[151, 132, 127, 157] gives 157, 127
[[143, 134, 118, 134, 120, 143, 127], [139, 126, 126, 150, 128, 157, 122]] gives 157, 118
[144, 147, 144, 149, 119] gives 149, 119
[[114, 141, 154, 119, 132, 123], [114, 137, 135, 127, 126, 106]] gives 154, 106
[143, 150, 134, 152] gives 152, 134
[[117, 144, 124, 122, 110, 119, 108], [134, 154, 131, 126, 106, 128, 131], [126, 130, 122, 156, 122, 147, 125]] gives 156, 106
[133, 136, 114, 135, 153, 139, 126] gives 153, 114
---
[122 129 104  98 129 133 136] result: 129
[129 150 115 117 136] result: 150
[124 104 120 101 102 108 132] result: 104
[133 130 118 153 132 143 123] result: 130
[133 124 112 101 135 111] result: 124
[134 151 133 129 107 116] result: 151
[142 145 115 100] result: 145
---
[114 131 122 143 128 116 156] Out: 122

[139 125 129 152] Out: 139

[[130 140 132 140 140 138 126]
 [130 133 128 129 129 134 125]
 [125 105 119 100 102 111 130]] Out: 105

[103 142 123 156 147 107 108] Out: 108

[[132 127 156 136 130]
 [131 128 123 128 128]
 [120 128 103 119 135]] Out: 120

[124 137 127 155] Out: 137

[125 128 139 135 107 122 143] Out: 125

[[119 123 118 154 128]
 [121 137 127 138 131]
 [137 128 125 152 138]] Out: 121

[137 153 140 113 158 111 120] Out: 120

[137 123 102 130 128 125 130] Out: 125
---
[[109 150 120 105 119]
 [111 113 141 151 109]
 [135 118 135 116 154]] yields 141

[[153 135 120 121 142 145]
 [134 137 123 131 136 131]
 [126  99 151 100 101 107]] yields 123

[[116 121 107 113 131]
 [126 121 104 141 136]
 [139 129 144 141 136]] yields 104

[[128 129 141 134]
 [128 127 132 130]
 [131 128 150 136]] yields 132

[[153 136 110 141]
 [103 140 128 146]
 [101 142 132 152]] yields 128

[[128 104 125 129]
 [128 116  99 129]
 [128 116 125 129]] yields 99

[[152 108 149 134]
 [121 128 122 125]
 [101 136 106 121]] yields 122
---
[[139 142 104 118 143 145 133]
 [133 113 126 135 132 118 121]
 [124 131 130 127 127 134 121]] ==> 145, 143

[ 99 132 111 135 122 138 126] ==> 138, 135

[[127 129 103 116]
 [122 135 104 130]
 [119 145 122 154]] ==> 154, 145

[110 142 135 116  99 143 123] ==> 143, 142

[[148 122 123 118 133 125 120]
 [107 131 136 132 116 122 132]
 [116 144 122 152 137 139 134]] ==> 152, 148

[158 132 101 155] ==> 158, 155
---
[[110 106 122 106 115 128 151]
 [117 134 128 100 104 126 154]
 [128 153 137 142 115 119 132]] gives 132

[[131 132 123 130 126 105]
 [135 124 131 129 130 105]
 [126 123 128 135 125 105]] gives 105

[[102 143 106 130 141]
 [135 146 135 123 112]
 [117 138 122 129 135]] gives 135

[[142 137 129  99 128]
 [156 108 122 150 140]
 [104 142 142 131 122]] gives 122

[[102 149 119 149 109 144]
 [144 106 151 111 151 110]
 [106 135 108 124 150 150]] gives 150

[[131 127 136 130]
 [137 129 152 138]
 [136 129 151 138]] gives 138

[[136 115 129 107 136 139 125]
 [124 125 124 118 141 133 118]
 [141 124 116 117 151 137 114]] gives 114

[[119 152 121 125 129 130 128]
 [126 139 112 130 120 131 144]
 [128 129 126 130 129 131 129]] gives 129

[[111 135 117 146 146 148]
 [116 118 144 139 137 140]
 [102 126 157 141 139 140]] gives 140
---
122  118  125  102
110  123  110  119
134  120  136  106
-> 102, 134

101  114  128  120
107  111  135  119
104  114  121  126
-> 120, 104

104  133  110  118  129 -> 129, 104

112  118  112  105  147 -> 147, 112

134  129  127  130  151  128 -> 128, 134

117  121  107  138  128  106
135  110  116  126  139  125
-> 106, 135

106  112  127   99  128  113 -> 113, 106

144  149  143  128
122  151  126  123
-> 128, 122

151  122  113  134  135 -> 135, 151

137  138  113  104
119  111  108  127
-> 104, 119
---
[157 139 128 117 138 134 116] Answer: 139

[[103 155 112 120 114]
 [104 133 104 113 116]
 [110 104 119 110 107]] Answer: 104

[[128 129 127 149 153 153]
 [128 129 126 127 129 153]] Answer: 129

[[117 118 123 134 138]
 [119 138 128 128 120]
 [113 150 146 126 126]] Answer: 150

[[111 106 133 104 148]
 [106 143 105 142 108]] Answer: 143

[[154 116 129 151 111 137]
 [155 109 151 151 107 147]
 [117 139 114 127 100 129]] Answer: 139

[142 137 140 128 104 125 134] Answer: 137
